[ -4 -23  -2  -8   5   8  -6  -1 -32  11  26 -32 -35  -4 -19 -24  25 -16
  -4   3   2 -42  27  17  -8 -43 -21   1   5 -14   7 -20  -7  14   3  31
  26 -24  15] => <37> [7]
[ -9   1 -11  -5  -3  11 -35   7 -15   0  29   2  17 -13  20 -29  33   2
  -9   3  28 -10  27  30   4  -4 -21  29  -7  -8  -4  11  10   0   7  -3
 -22  49 -38] => <37> [5]
[  4 -13  -9   8   2  17   1  -4   7  10 -69 -11 -24  -8  11  -8  18 -13
   9  15  -6 -13 -34 -22  13   4 -55   9  -3  14   5 -12   5  -4   9  -5
  -9 -15  50] => <34> [7]
[ -5 -21  -2  -1   5  13 -36   8 -54   5  32 -20 -17  -7 -10 -36  36  -7
  -1  -3  16  10  48  23  -8 -32 -40  14   7 -34  10  10  14   4  -1   6
   0 -36   5] => <37> [11]
[-14 -25   1 -15   7   2  -1   1 -29   7  29 -32 -31 -15 -21 -31  28  -8
  -8   1   8 -36  12  23   3 -35 -39  -4   6 -10  13 -15  -7  12  -1  32
  14 -39  14] => <37> [7]
[  5  -5 -17  -1   7  16 -10  -9 -39  15  31 -35 -37  -7 -27 -28  34 -16
   0   1   6 -41  20  -5  -5 -37  -7  -2  10 -18  15 -26  -2  14   1  41
  26 -37  10] => <37> [7]
[ -2   3   2   7   7  14 -24   6 -40  21 -49 -17 -14  -1   1   7  21  -2
  15   5  -1 -43  17 -13 -10 -10 -72  -1  24 -12   1   1  23   2  12 -24
  19 -17  53] => <34> [7]
[ -2  -7  -2   4  -4  24 -43   8 -27 -16  36  -8  -6  -7  -1 -54  50 -13
  -7   0  23 -15  29   3   5 -12 -18  25  -1 -22  13   4   9   5   1   0
 -26   6 -22] => <37> [5]
[-11 -36  -3 -22   5  -2  21   0 -28   6  37 -35 -33  -5 -30 -29  19 -20
 -14  -1   8 -41   8  30  -6 -39 -22 -10  10  -5  10 -24 -13   2  -8  45
  32 -67  12] => <37> [7]
[-33 -47   4 -33  21 -17  30  -3 -44   0  17 -42 -16 -13 -19  -4 -12  24
  -5 -14   3  -4  -9  71   8 -22 -12   4  -1  14   8  -4 -16 -15  -7  15
  20 -77  28] => <39> [12]
[ -1 -25 -14   2  -2 -24  15   5   5  11  31 -22 -38  -1 -32 -29  16 -10
  -9   4  -8 -41  16 -10 -11 -28  -8 -17   8 -22   7 -14  -3  -7 -12  35
  24 -93  14] => <37> [7]
[ -2 -22  -2   5  15  12 -11   3 -45  20  19 -29 -55  -1 -16 -33  34 -32
   5   3  14 -46   6   6 -11 -39 -20   3   3 -13  16 -16 -12   2   2  48
  32 -24  26] => <37> [7]
[ -2   6   9 -21   5 -15 -10   2 -22   7 -15 -15  18 -11  -1  56 -25  33
  15 -18 -26  -6  13  19  -6   1 -41 -28  11 -28 -16  -6  20   1  -4 -51
  25 -50  66] => <34> [12]
[-11 -10  -4  11  -7  21 -55   7  -6  -6 -19  -1  16 -20  16 -42  49  -2
 -20   6  18 -16  18  -2  22  19 -51  32   1  -5  -3   9  22  -3  14 -38
 -32  28  -6] => <34> [5]
[-16 -11  -6 -22  -9 -15  11  -3  10  -6  16 -23  -3 -11  -6 -20  12  -9
 -19   4   3 -22   1  27   1 -14 -31   3  -9  32   3 -23  -8   9   1  28
 -12  -1  -7] => <37> [12]
[-19 -14 -10  12   1  15 -30  11 -34  10 -16 -14 -16  -3  -2 -66  44  -6
  -6  12  16 -44  26  -1   7  -8 -86  10  -9 -16  14  -5   9   3   8  16
 -34 -50  21] => <34> [11]
[-13 -20   9 -32   0 -17  37  12 -12   4  29 -19   6  -7  -4   4 -33  23
 -21 -12  17  34 -15  76   7  -3   1   5 -27  12   6  29 -39 -24  -4  28
 -23 -34  -6] => <39> [12]
[-20 -32  -2   4 -13  10 -27  12 -26  -4  14  -2 -22  -7  -2 -91  48 -17
 -12   8  26 -20  23  20  11   3 -47  18  -8 -15  14  -8 -17 -16   0  32
 -37 -69 -18] => <37> [5]
[-17 -35  -5 -49   4 -11  16  -7 -27  -8  55 -43   4 -17 -13  -5   6   9
 -13 -11  20 -22  16  91   5 -38 -32   3   4  12  -8 -13  -8  -4  -5  31
  -1 -37  -2] => <37> [12]
[ -1   8   6   9   4  23 -50  11  -9  -2  43  18  19   0   3 -39  40  -2
  -9   0  28   3  33   6   3   0   9  32   4 -29   5  17  15   1  -4  -8
 -23  52 -54] => <37> [5]
[ -1  -1  -2  -1   6  19  -8  -2 -21   8 -10 -20 -17   3 -14  16   5  -6
   5   2 -17 -33  -2  -6  -5 -24 -38 -19  16 -18  -1 -19  15  10  18  -7
  26 -37  33] => <34> [7]
[-18  -9  -3 -35  -5  -6  12   4   1  -4  -4 -23   5 -16   1  -6   3  16
  -8  -3   0 -13   3  54   8   0 -49   4 -11  14   5  -6  -4  -3  -8  -2
 -20 -90  10] => <34> [12]

[  3  11  40   2 -27 -21   4  12  22  -6  -9  -9   9 -25   4 -27   5   2
   3  11 -27 -17  -9 -24  13 -20 -25  -3   4  11  -5   5   7   1 -34   6
  19  -2  29] => (81) [65]
[  8  14  21  14  -8 -16  -2   0  21   9  19 -17  10   5   1 -16   5 -10
  10   0 -18 -16 -17  -1   8 -15  32 -31  -2  18 -17  55  -5  -5  -4   0
   3  13 -50] => (85) [65]
[  4  13  31   3 -15 -20   4   2  12  -5  -1  -1   1 -26   4 -22   5  -3
  -1   9 -21 -11 -16 -32  13 -19 -27  -5  -3  16  -6  13   7   4 -34  -7
  11  -9  20] => (73) [65]
[ -3   4 -21  -9   6   8  -4   4 -50   3  14 -24  19  30 -29 -12  15  -3
  -3  -2  22  16 -12 -20 -17  12  26 -12 -15  11  -8 -15 -11   8  -5  -1
 -16 -12 -53] => (73) [56]
[  9   8   5  -9 -37  -8   4  10 -19 -15 -16  15 -34 -32  11   3  -9   4
 -10   9 -11   1 -14  73  -9  -2 -12  -6  -6  -9   3   1   6 -22 -31   7
 -17  19  -7] => (73) [61]
[ -1  23  25  14 -17 -11  -4  15  20   5  20 -18  15   6 -12 -32  22 -15
   6   0  -9 -28 -28 -31  -1 -11  47 -32  -2  12 -12  41   2  -8 -15  14
   3   2 -57] => (83) [65]
[  7   9   7  14   2 -13  -3   5  -9  10  42 -28  25  19 -21 -37  14 -34
  13  -5  -4 -25 -23 -45  -5  -6  47 -35 -11  38 -17  51  -9   8 -24  -5
  -2   3 -72] => (73) [65]
[  8 -13  28   0   1 -23   0  -2  -4  11   9 -19  34  17   2 -12 -12  -4
  12  -1 -16 -13  13 -28  15 -15  -7 -11   4  28 -17   0   1  16   0   2
  22  18  20] => (79) [65]
[ -6 -12 -44  -9  17  17 -10 -13 -37  19  13   1  17  62 -13  25  -3   3
   3 -12  29  20  12  50 -25  17  75 -26 -13  -6  -2  12 -12 -10  46   4
 -34  18 -92] => (85) [56]
[ -8   8 -13   1   6  19  -2 -14  24  -1 -23  19  -9   2  10  23   0  27
 -11   6   3  32   1  16   0   2  -3  17   2 -24  14  -7   0  -6  31  -5
  -4 -22  17] => (85) [56]
[ 19   6   1  -7 -39 -21   9   2 -50  -6  18  -2 -29 -21   3 -12  -6 -29
  -1   4 -15 -15 -30  65 -11  -8  12 -22 -20  22  -9  37  -3 -15 -67  -6
 -21  33 -53] => (73) [61]
[  9 -13  -2 -18 -39 -13  14   6 -17 -18 -37  12 -41 -45  27  26 -27  24
 -16  22 -16   9  12  74   5  -2 -66  47  13 -27   8 -44   6  -6 -34   2
  -2  17  78] => (73) [61]
[  4  11  20  14 -10 -12  -6   4  24   6  24  -8   4   5   1 -22   0 -20
  12  -2  -9 -23 -15  -6   5 -11  41 -31  -2  15 -13  53  -2  -8  -3   4
   2  12 -49] => (85) [65]
[  3  -8  23 -16  -3  -9   9  -5   3   1 -16  25 -12 -23  18  17 -29   8
   7  -1   1   8  30  55   1  -9 -50 -12  -2  10   0 -19   7  -8   6   2
   4  25  55] => (79) [61]
[-13  -1  -9 -11   8  15  -7  -1  -6   9  -2   4   8  25 -16   6   8   9
  -1 -12  15  11   4  27 -20   8  34 -29 -11  -8   0  -7  -2 -13  31  12
 -20   2 -39] => (85) [56]
[ 11   4  -2  -3 -17 -16   3 -14 -12   8   0  15 -13  -2  12  11 -19  -8
   9   2 -13  11  -5  63   5 -16  13 -29 -10  18  -6  38  -1 -16  -6  -8
 -16  28 -35] => (85) [61]
[-16   6  12 -13 -33   4   0   6  16 -16 -59   0   2  -1  18  12  -2  57
 -21  27  -8  26   1   9   5  -8 -31  42  17 -44  13 -53  16  -5   5  17
   4 -26  51] => (81) [56]
[  6   0  11   6 -16 -13  -1  11 -26   2  26 -23  13   6 -15 -23   4 -21
   5  -2  -2 -24 -17 -19   0  -6  17 -18 -11  20 -15  19  -2   3 -36   2
  -3  10 -38] => (73) [65]
[ -7  14  -8  -6 -16   1  -4  -7 -21  -3 -33 -15  14  17 -11   2   6  36
 -11  17  -1  34 -14 -15   0 -13   3  14  -7 -13   2 -27   1   2  -7  -3
 -10 -34 -10] => (73) [56]
[ -3  14  -2 -14  -9   4  -2   3 -29  -2 -10 -12   5   8 -21 -13  18   8
 -10   5   9  11 -19  -4 -14   0  10 -15 -16   3   0 -14   2  -3 -14   3
 -11 -19 -32] => (73) [56]
[ -6  15 -18 -17  -9  10  -5   6 -59   2   6 -16   5  19 -22  -9  18  -4
  -9   1  18  10 -29  17 -25   6  35 -32 -28   3  -3 -11  -3 -10 -24   5
 -26 -12 -76] => (73) [56]
[  3  12  14  -9 -12  -9  -3  11 -47   9  31 -21  20  16 -30 -36  15 -29
   8  -9   5 -17 -23   0 -21  -4  36 -66 -33  43 -17  13  -4  -5 -34   8
 -12  16 -77] => (73) [54]
[ -4   6 -27  -2 -16   6  -9   8 -45   6  14 -22  13  37 -25 -10  18   4
 -12   7  19  -2 -27  -1 -16  12  61  -8 -11 -11  -3   0  -9  -2 -17  16
 -27 -12 -84] => (83) [56]
[  2  14  38   6 -14 -13   0  10  23  -1   1  -6   7 -20  -3 -33   2  -7
   4   7 -21 -21 -16 -32  10 -18 -16 -17  -2  17  -8  16   7  -1 -24   5
  20  -1  13] => (73) [65]
[  0   1  35   2  -9 -12   4   6  35   0  -5   5   8 -15   9 -11  -1   1
   8  -1 -21 -16  12 -11  10 -11 -21 -10   7  11  -6   0   8  -2   6   6
  17  12  39] => (85) [65]
[  8  16  22   0   3 -12   4   3 -13   8  30 -11  16 -10 -23 -38  11 -31
  11 -10 -10 -23 -15 -37  -8 -13  11 -54 -21  57 -16  23  -8   4 -30  -8
   4   6 -39] => (73) [65]
[  6  -1  -6   7   0  -7  -6  -5  -7  10  23 -11  14  25  -6  -3  -2 -12
   6  -8  -2  -4  -7  -4   1  -3  37 -17  -1  11 -10  33  -6   2   1  -3
  -4   6 -48] => (85) [65]
